Here is a tiny trained network, its code and every weight. The questions are about switching its units off for an input and a target symbol, where a switched-off unit gives its printed mean instead of its output.

import numpy as np


def w(rows, s, z=0):
    codes = np.array(rows[::2]) - 128.0
    scale = np.full(codes.shape[1], s)
    scale[-1] = z or s
    return codes * scale


def norm(h):
    return h / np.sqrt((h * h).mean(-1, keepdims=True) + 1e-5)


def f(y):
    return np.maximum(y, 0)


def softmax(a):
    e = np.exp(a - a.max(-1, keepdims=True))
    return e / e.sum(-1, keepdims=True)


def log_softmax(a):
    a = a - a.max(-1, keepdims=True)
    return a - np.log(np.exp(a).sum(-1, keepdims=True))


def net(x, mask):
    ids = ['αδζηλμσψω'.index(c) for c in x.split()]
    T = len(ids)
    res = E[ids] + P[:T]
    u = 0
    for l in range(3):
        r = norm(res)
        for j in range(2):
            rows = slice(2 * j, 2 * j + 2)
            q, k, v = (r @ M[l][rows].T for M in (Q, K, V))
            z = softmax(np.where(np.tri(T) > 0, q @ k.T / 2**0.5, -1e9)) @ v
            o = O[l][rows]
            res = res + np.where(mask[u + j], z, o[:, -1]) @ o[:, :-1]
        u += 2
        y = f(norm(res) @ A[l][:, :-1].T + A[l][:, -1])
        res = res + np.where(mask[u : u + 8], y, B[l][:, -1]) @ B[l][:, :-1]
        u += 8
    return log_softmax(norm(res)[-1] @ U[:, :-1].T + U[:, -1])


Q, K, V, O, A, B = {}, {}, {}, {}, {}, {}
E = w([
[115,106,85,153],'α',
[127,91,92,169],'δ',
[206,135,134,83],'ζ',
[163,151,164,177],'η',
[97,161,182,96],'λ',
[142,111,70,110],'μ',
[85,107,145,251],'σ',
[121,86,113,247],'ψ',
[150,68,71,218],'ω',
],0.0027)
P = w([
[35,252,45,138],'0',
[138,85,208,212],'1',
[134,80,197,193],'2',
[145,74,194,181],'3',
[157,81,200,173],'4',
[154,81,180,161],'5',
[141,67,181,135],'6',
[145,67,189,128],'7',
[138,67,177,130],'8',
[136,78,192,124],'9',
[136,77,191,112],'10',
[132,65,178,111],'11',
[146,70,199,127],'12',
[152,57,199,127],'13',
],0.0012)
Q[0] = w([
[204,152,180,71],'L0H0',
[235,137,251,38],'L0H0',
[97,53,240,202],'L0H1',
[181,145,253,195],'L0H1',
],0.0034)
K[0] = w([
[49,171,241,110],'L0H0',
[69,214,254,73],'L0H0',
[62,181,59,67],'L0H1',
[152,135,11,12],'L0H1',
],0.0035)
V[0] = w([
[161,159,127,118],'L0H0',
[72,111,219,32],'L0H0',
[30,130,88,82],'L0H1',
[81,86,29,3],'L0H1',
],0.0019)
O[0] = w([
[99,122,100,141,96],'L0H0',
[166,175,1,83,14],'L0H0',
[189,239,108,153,60],'L0H1',
[183,215,9,138,1],'L0H1',
],0.0018,0.00098)
A[0] = w([
[109,170,85,105,15],'L0N0',
[114,99,151,67,13],'L0N1',
[88,87,170,186,65],'L0N2',
[183,60,182,224,177],'L0N3',
[106,149,135,110,9],'L0N4',
[170,122,165,146,1],'L0N5',
[250,168,204,230,130],'L0N6',
[94,172,27,133,46],'L0N7',
],0.0022,0.00089)
B[0] = w([
[217,165,202,176,130],'L0N0',
[90,164,124,163,134],'L0N1',
[142,146,118,74,186],'L0N2',
[78,122,135,46,254],'L0N3',
[139,144,92,102,128],'L0N4',
[117,120,93,136,134],'L0N5',
[28,74,57,86,191],'L0N6',
[253,117,141,193,133],'L0N7',
],0.0021,0.0031)
Q[1] = w([
[120,121,162,186],'L1H0',
[56,91,197,49],'L1H0',
[114,31,223,146],'L1H1',
[117,3,116,119],'L1H1',
],0.0056)
K[1] = w([
[85,83,92,171],'L1H0',
[206,175,25,166],'L1H0',
[224,175,88,3],'L1H1',
[188,145,227,4],'L1H1',
],0.0052)
V[1] = w([
[139,211,94,165],'L1H0',
[121,93,233,54],'L1H0',
[255,90,129,90],'L1H1',
[37,16,96,252],'L1H1',
],0.0022)
O[1] = w([
[196,129,120,99,2],'L1H0',
[44,254,114,174,172],'L1H0',
[82,101,41,102,179],'L1H1',
[250,146,117,198,152],'L1H1',
],0.0024,0.00078)
A[1] = w([
[207,209,152,76,167],'L1N0',
[138,93,94,59,24],'L1N1',
[129,140,163,95,88],'L1N2',
[193,135,119,30,73],'L1N3',
[156,253,69,140,131],'L1N4',
[84,181,172,111,93],'L1N5',
[158,140,112,18,9],'L1N6',
[87,139,197,161,107],'L1N7',
],0.0031,0.0016)
B[1] = w([
[88,35,121,92,179],'L1N0',
[95,43,121,179,166],'L1N1',
[124,95,117,150,158],'L1N2',
[37,126,101,135,177],'L1N3',
[173,132,240,107,144],'L1N4',
[158,79,169,144,176],'L1N5',
[1,142,73,219,164],'L1N6',
[156,141,76,99,250],'L1N7',
],0.0029,0.0012)
Q[2] = w([
[185,254,101,68],'L2H0',
[181,196,140,51],'L2H0',
[144,156,68,147],'L2H1',
[241,182,74,183],'L2H1',
],0.0079)
K[2] = w([
[161,49,51,145],'L2H0',
[154,48,58,181],'L2H0',
[122,125,197,70],'L2H1',
[30,20,254,61],'L2H1',
],0.0066)
V[2] = w([
[138,131,108,255],'L2H0',
[74,191,210,155],'L2H0',
[76,214,109,225],'L2H1',
[107,163,134,23],'L2H1',
],0.004)
O[2] = w([
[56,167,49,183,78],'L2H0',
[156,234,177,160,191],'L2H0',
[2,112,179,198,86],'L2H1',
[105,156,96,67,2],'L2H1',
],0.0041,0.0023)
A[2] = w([
[34,254,143,196,142],'L2N0',
[237,87,55,77,100],'L2N1',
[27,161,181,81,154],'L2N2',
[145,106,186,53,167],'L2N3',
[126,82,161,76,58],'L2N4',
[148,172,98,51,254],'L2N5',
[127,120,14,34,77],'L2N6',
[6,75,56,165,177],'L2N7',
],0.0036,0.00059)
B[2] = w([
[192,191,69,23,203],'L2N0',
[148,255,127,94,212],'L2N1',
[114,215,205,177,200],'L2N2',
[122,56,100,134,253],'L2N3',
[135,81,121,101,221],'L2N4',
[123,125,220,64,166],'L2N5',
[47,218,117,180,171],'L2N6',
[57,110,105,63,224],'L2N7',
],0.0037,0.0021)
U = w([
[202,110,25,133,79],'α',
[171,58,65,173,252],'δ',
[45,105,172,20,179],'ζ',
[176,254,103,155,37],'η',
[218,134,247,104,164],'λ',
[173,159,40,27,123],'μ',
[32,167,108,149,16],'σ',
[71,140,139,204,93],'ψ',
[109,93,127,194,118],'ω',
],0.0075,0.0032)

Each question gives the input, a string of symbols that net reads in full, and the target symbol t.
The units are the heads (2 rows each of Q, K, V and O) and the neurons (one row each of A and B). Each row of codes is followed by its name. A weight is (code - 128) times the scale printed after its matrix; where a second scale follows, it is the last column's (O, A, B and U).
mask holds one flag per unit, layer by layer, with each layer's heads first. A switched-off unit (its flag False) gives its mean, the last column of its rows in O or B, instead of its output. The means were averaged over made-up inputs and are rounded, as every weight is.
A unit's drop is (log p(t) with every unit on - log p(t) with that unit switched off) / (log p(t) with every unit on - log p(t) with every unit switched off).
The circuit of an input: a set's keep is (log p(t) with only the set's units on - log p(t) with every unit switched off) / (log p(t) with every unit on - log p(t) with every unit switched off). Starting from the 12 units with the biggest drops (on a tie, the unit counted first), units are removed one at a time, each time the one whose removal leaves the highest keep (on an exact tie, the one counted first), for as long as the keep stays at least 0.8.
units of the circuit, in order: the units of the circuit, biggest drop first
top k neurons in layer l: the k neurons of layer l with the biggest drops, biggest first
which heads matter: for each layer, one digit per head in row order, 1 if its drop is at least 0.15 and else 0, layers parted by /
drop of u: that unit's drop, to one decimal
input λ ω λ μ, target λ: units of the circuit, in order : [L2H0]
input ζ ω ω δ ψ, target ζ: units of the circuit, in order : [L1H1; L2N7]
input μ δ ζ, target μ: units of the circuit, in order : [L1H0; L2H1]
input ζ ζ ζ δ σ, target ζ: units of the circuit, in order : [L1H1; L2H1]
input ω δ δ η μ, target δ: units of the circuit, in order : [L2H0; L2H1; L1H0; L1H1]
input η δ μ λ σ λ σ ω α μ δ, target η: units of the circuit, in order : [L2H0; L0H1; L1H0; L2N0]
input η μ δ, target η: units of the circuit, in order : [L2H0; L2N0]
input μ δ η λ ζ η δ δ η δ, target μ: units of the circuit, in order : [L1H0; L2H1; L0N7]
input ζ ζ ω ζ ψ ζ, target ζ: units of the circuit, in order : [L1H1; L1N6]
input ψ ζ η λ α λ η μ, target λ: units of the circuit, in order : [L2H0; L2N7]
input ζ η δ δ ζ σ η δ η η ψ, target ζ: which heads matter : 00 / 11 / 01
input ζ λ ω α ζ δ δ μ ψ ω δ ζ λ ζ, target ζ: which heads matter : 10 / 01 / 11
input ζ α ψ ζ η σ δ δ ω ζ ψ λ η, target ζ: which heads matter : 00 / 01 / 01
input α δ μ α, target μ: which heads matter : 01 / 11 / 11
input ζ δ δ δ δ η, target ζ: units of the circuit, in order : [L1H1; L0N6]
input σ ζ μ δ δ λ λ δ μ λ λ δ, target λ: which heads matter : 00 / 10 / 10
input μ λ ψ δ ζ α ω, target μ: top 2 neurons in layer 0 : [L0N3; L0N7]
input μ η δ σ λ λ λ ψ δ μ ζ η η, target μ: top neuron in layer 0 : [L0N3]
input μ λ σ ω α λ λ ζ μ ζ η, target μ: top 2 neurons in layer 0 : [L0N3; L0N7]
input δ σ α α α, target δ: top neuron in layer 1 : [L1N7]
input η δ σ μ, target η: which heads matter : 00 / 00 / 10
input δ μ μ δ λ α λ η μ λ ψ α, target λ: which heads matter : 00 / 10 / 01
input λ δ λ ζ λ δ μ η δ λ δ δ ζ α, target λ: top 2 neurons in layer 2 : [L2N7; L2N2]
input μ ζ σ ω α σ ζ δ λ α η α α, target μ: top 2 neurons in layer 1 : [L1N4; L1N0]
input λ δ ζ ψ α α μ ω α η σ, target λ: drop of L0H0 : 0.0
input δ η α ω η ψ ω δ ψ ω ω ω α, target δ: drop of L2H0 : 0.5
